Below are the code and all the weights of a small trained network. Each question names an input and a target symbol and asks about switching units off, where a switched-off unit gives its printed mean instead of its output.

import numpy as np


def w(rows, s, z=0):
    codes = np.array(rows[::2]) - 128.0
    scale = np.full(codes.shape[1], s)
    scale[-1] = z or s
    return codes * scale


def norm(h):
    return h / np.sqrt((h * h).mean(-1, keepdims=True) + 1e-5)


def f(y):
    return np.maximum(y, 0)


def softmax(a):
    e = np.exp(a - a.max(-1, keepdims=True))
    return e / e.sum(-1, keepdims=True)


def log_softmax(a):
    a = a - a.max(-1, keepdims=True)
    return a - np.log(np.exp(a).sum(-1, keepdims=True))


def net(x, mask):
    ids = ['αβγδεζηθμξστφψω'.index(c) for c in x.split()]
    T = len(ids)
    res = E[ids] + P[:T]
    r = norm(res)
    for j in range(2):
        rows = slice(2 * j, 2 * j + 2)
        q, k, v = (r @ M[0][rows].T for M in (Q, K, V))
        z = softmax(np.where(np.tri(T) > 0, q @ k.T / 2**0.5, -1e9)) @ v
        o = O[0][rows]
        res = res + np.where(mask[j], z, o[:, -1]) @ o[:, :-1]
    y = f(norm(res) @ A[0][:, :-1].T + A[0][:, -1])
    res = res + np.where(mask[2:18], y, B[0][:, -1]) @ B[0][:, :-1]
    return log_softmax(norm(res)[-1] @ U[:, :-1].T + U[:, -1])


Q, K, V, O, A, B = {}, {}, {}, {}, {}, {}
E = w([
[81,151,120,92,187,54],'α',
[107,223,105,165,159,128],'β',
[149,115,128,92,110,35],'γ',
[40,253,52,90,125,110],'δ',
[54,199,108,148,221,173],'ε',
[97,152,124,183,166,145],'ζ',
[113,166,116,185,124,128],'η',
[147,92,183,134,119,104],'θ',
[134,136,98,155,114,120],'μ',
[144,192,81,150,92,63],'ξ',
[113,168,102,163,167,75],'σ',
[130,97,127,184,153,111],'τ',
[68,198,136,109,175,113],'φ',
[121,166,144,137,147,97],'ψ',
[122,112,114,136,165,84],'ω',
],0.0051)
P = w([
[155,98,132,93,111,179],'0',
[220,178,90,193,196,121],'1',
[1,123,168,151,33,105],'2',
[212,150,116,188,185,107],'3',
[49,123,183,171,64,71],'4',
[227,152,113,186,191,107],'5',
],0.0058)
Q[0] = w([
[9,71,224,71,22,118],'head 0',
[28,17,185,54,47,127],'head 0',
[62,1,253,45,22,81],'head 1',
[20,14,249,110,23,163],'head 1',
],0.0054)
K[0] = w([
[80,169,203,191,135,27],'head 0',
[71,191,153,228,114,62],'head 0',
[93,145,165,225,113,26],'head 1',
[58,152,221,254,137,22],'head 1',
],0.0071)
V[0] = w([
[73,40,69,63,147,39],'head 0',
[162,242,199,33,2,90],'head 0',
[195,74,4,169,10,94],'head 1',
[153,239,13,81,208,100],'head 1',
],0.0053)
O[0] = w([
[159,77,15,67,211,49,52],'head 0',
[187,172,196,22,38,57,131],'head 0',
[191,141,6,169,24,102,140],'head 1',
[2,222,92,171,129,27,249],'head 1',
],0.0056,0.002)
A[0] = w([
[204,152,125,180,184,75,116],'neuron 0',
[170,103,147,185,87,176,147],'neuron 1',
[81,57,70,176,125,78,150],'neuron 2',
[81,174,104,104,126,168,253],'neuron 3',
[87,60,124,197,145,157,154],'neuron 4',
[187,130,114,208,53,182,103],'neuron 5',
[132,187,223,98,109,143,68],'neuron 6',
[147,96,75,133,81,85,108],'neuron 7',
[81,118,160,91,201,120,55],'neuron 8',
[125,105,132,182,79,184,88],'neuron 9',
[219,81,29,109,100,112,206],'neuron 10',
[140,164,185,43,173,118,50],'neuron 11',
[98,44,123,120,160,97,71],'neuron 12',
[117,217,135,96,184,132,119],'neuron 13',
[117,127,147,184,168,254,177],'neuron 14',
[90,145,128,115,175,43,79],'neuron 15',
],0.0077,0.005)
B[0] = w([
[79,98,184,27,58,142,204],'neuron 0',
[117,157,106,51,119,184,206],'neuron 1',
[183,215,79,146,176,161,218],'neuron 2',
[186,82,207,109,148,80,255],'neuron 3',
[206,151,90,68,190,67,195],'neuron 4',
[86,136,53,102,123,211,209],'neuron 5',
[182,163,61,246,206,119,197],'neuron 6',
[123,120,101,235,114,85,157],'neuron 7',
[48,55,117,99,113,192,143],'neuron 8',
[164,228,47,131,125,124,170],'neuron 9',
[65,30,188,221,146,129,197],'neuron 10',
[113,199,113,184,190,238,159],'neuron 11',
[145,126,40,127,217,87,137],'neuron 12',
[110,42,115,117,62,182,199],'neuron 13',
[161,116,160,82,90,3,218],'neuron 14',
[85,131,82,92,89,228,215],'neuron 15',
],0.0067,0.0051)
U = w([
[30,81,85,23,222,184,99],'α',
[70,213,243,238,118,48,17],'β',
[128,12,131,208,91,49,95],'γ',
[10,210,194,43,36,55,137],'δ',
[51,91,242,28,227,46,201],'ε',
[224,125,185,15,202,43,155],'ζ',
[238,217,97,58,27,238,154],'η',
[217,1,218,56,80,218,132],'θ',
[90,29,38,210,31,192,109],'μ',
[113,131,107,239,34,32,80],'ξ',
[42,236,6,194,224,31,168],'σ',
[245,19,46,80,227,145,114],'τ',
[50,124,231,124,222,219,85],'φ',
[222,242,238,185,207,213,170],'ψ',
[169,24,65,178,243,38,1],'ω',
],0.0074,0.0033)

Each question gives the input, a string of symbols that net reads in full, and the target symbol t.
The units are the heads (2 rows each of Q, K, V and O) and the neurons (one row each of A and B). Each row of codes is followed by its name. A weight is (code - 128) times the scale printed after its matrix; where a second scale follows, it is the last column's (O, A, B and U).
mask holds one flag per unit, heads first, then neurons. A switched-off unit (its flag False) gives its mean, the last column of its rows in O or B, instead of its output. The means were averaged over made-up inputs and are rounded, as every weight is.
A unit's drop is (log p(t) with every unit on - log p(t) with that unit switched off) / (log p(t) with every unit on - log p(t) with every unit switched off).
The circuit of an input: a set's keep is (log p(t) with only the set's units on - log p(t) with every unit switched off) / (log p(t) with every unit on - log p(t) with every unit switched off). Starting from the 12 units with the biggest drops (on a tie, the unit counted first), units are removed one at a time, each time the one whose removal leaves the highest keep (on an exact tie, the one counted first), for as long as the keep stays at least 0.8.
circuit, biggest first: the units of the circuit, biggest drop first
unit that matters most: the unit with the biggest drop
k most important neurons: the k neurons with the biggest drops, biggest first
heads that matter: for each layer, one digit per head in row order, 1 if its drop is at least 0.15 and else 0, layers parted by /
input γ ω ζ α ψ μ, target γ: unit that matters most	head 0
input ε η γ σ δ ω, target ε: heads that matter	11
input ψ σ σ μ, target ψ: circuit, biggest first	head 0; head 1; neuron 6
input η ψ γ ψ, target η: circuit, biggest first	head 0; head 1; neuron 5
input β γ φ, target φ: 2 most important neurons	neuron 11; neuron 6
input μ ξ σ ψ η σ, target μ: circuit, biggest first	head 1; neuron 10; neuron 5
input α σ ψ δ μ, target μ: 3 most important neurons	neuron 10; neuron 3; neuron 5
input σ δ α γ δ γ, target σ: heads that matter	11
input γ σ ξ ζ, target γ: heads that matter	11
input σ σ α ψ, target σ: heads that matter	11
input φ ζ ψ θ, target φ: heads that matter	01
input ε δ η β ζ, target ζ: heads that matter	01
input η η μ σ, target η: heads that matter	11
input σ σ σ σ ε, target ε: circuit, biggest first	head 1; neuron 3; neuron 14
input φ σ ζ σ ξ ξ, target φ: circuit, biggest first	head 1; neuron 13
input σ ψ ξ ω, target σ: circuit, biggest first	head 1
input ψ δ σ, target σ: 2 most important neurons	neuron 0; neuron 13
input ζ σ α α, target ζ: heads that matter	10
input β μ ε σ, target β: circuit, biggest first	head 0; head 1
input η σ θ σ η γ, target η: heads that matter	10
input ψ σ η δ, target ψ: unit that matters most	head 0
input η σ ξ, target ξ: 2 most important neurons	neuron 7; neuron 0
